Each row has a name. Each piece below is followed by the name of the row it came from, unless a question asks for something else. Each question is about the rows just above it.

[ -9  53  -2 -16  17  -1 -11] : C
[ 28 -54 -91   0   5 -31 -26] : J
[-11  -9  -2  18  53  -1 -16] : F
[ 18 -16  -9  -1  53  -1 -11] : H
Which row holds these entries in another order? [-11  -1  53  18  -9  -1 -16] => H
Which row holds these entries in another order? [-91 -54 -31 -26   0   5  28] => J
Put [-11  -1  53  -1  -9 -16  18] back in order: which row is it? => H
[ 53 -11  17  -9  -1 -16  -2] is which row reordered? => C
Which row holds these entries in another order? [ -1 -11  18 -16  -9  -1  53] => H
Put [-16 -11  -9  -2  -1  18  53] back in order: which row is it? => F

[ 52  28 -22  49 -63] : Z
[ -2  34 -54 -81  58] : R
[ 20  52 -63 -22  49] : W
[  7 -33  52  38 -10] : X
[ 27  52 -63 -22  49] : Y
[ 27  52 -63 -22  36] : E
[ 28  49  52 -22 -63] : A
Which row holds these entries in another order? [-63 -22  27  49  52] => Y
Put [ 49 -63 -22  27  52] back in order: which row is it? => Y
Which row holds these entries in another order? [ 27 -22 -63  49  52] => Y
Put [-22 -63  27  52  49] back in order: which row is it? => Y

[ 47 -80 -26   5  42  19] -> N
[  5  47 -26 -80  43  19] -> T
[  5  47  43 -80  19 -26] -> B
Which row holds these entries in another order? [ 19  42   5 -26 -80  47] => N
Which row holds these entries in another order? [ 42  19  47 -80 -26   5] => N
Which row holds [  5  47  43 -80  19 -26]? => B
[-80 -26   5  42  19  47] is which row reordered? => N

[-5 14 -9 46 14 15 -7] = mufov
[ -1   1  -1  30 -23 -28  -3] = Kile
[  4  11  -7 -13  -8  -6   3] = zugeb
[-12  -9  -9  61   1 -14 -24] = Boruk
[ -2 -11  13  29  17  -2   1] = tovi
[ -6   8  -2 -34  33  12  11] = Kezu
[-25 -14 -12  -9  -9  61   1] = puzas
[-10 -13   5 -29 -15  34  16] = nog
[  4   1  -7  46 -27   5 -30] = zevev
[-1  8  4 43  7 46  7] = veso
[-29  -4 -13  10  -7  20  -9] = Fafo
[ -9 -25 -12  -8   1  61 -14] = zogu
Put [-24 -14 -12  -9  -9   1  61] back in order: which row is it? => Boruk
Which row holds these entries in another order? [-25 -14 -12  -9  -9   1  61] => puzas

[-14  27 -31   7  66 -29 -54 -21] : K
[-20   0 -64  40  25  70 -51 -67] : L
[ 40 -20   0 -65 -67  70  25 -51] : Q
[-62  66 -59 -50  19  -7  10 -42] : G
[ -7  66 -50 -60 -42  19 -62  10] : D
Which row holds these entries in another order? [-67 -65 -51 -20   0  25  40  70] => Q
Which row holds these entries in another order? [-42 -62  66 -59 -50  19  -7  10] => G

[ 44 -14   1  -3  56 -44 -15 -44] = U
[ 35 -29  17 -32  35  11 -37  35] = P
[  1  44 -44  -4  56 -14 -44 -15] = M
[ 78  15 -37 -37  78  -3  -1  25] = S
[ 67 -22 -14 -33  67  13  26  39] = V
[ 25  -3 -37  -1  78  15 -37  78] is which row reordered? => S
Put [-14 -33  67  13  26  39  67 -22] back in order: which row is it? => V
Which row holds these entries in another order? [-37 -37  -3  -1  15  25  78  78] => S
Put [-44 -44 -15 -14  -4   1  44  56] back in order: which row is it? => M
Put [ 39  26  13  67 -33 -14 -22  67] back in order: which row is it? => V
Put [-44  44  -4  56 -15 -14   1 -44] back in order: which row is it? => M
Put [-44 -15 -44  56  -3   1 -14  44] back in order: which row is it? => U

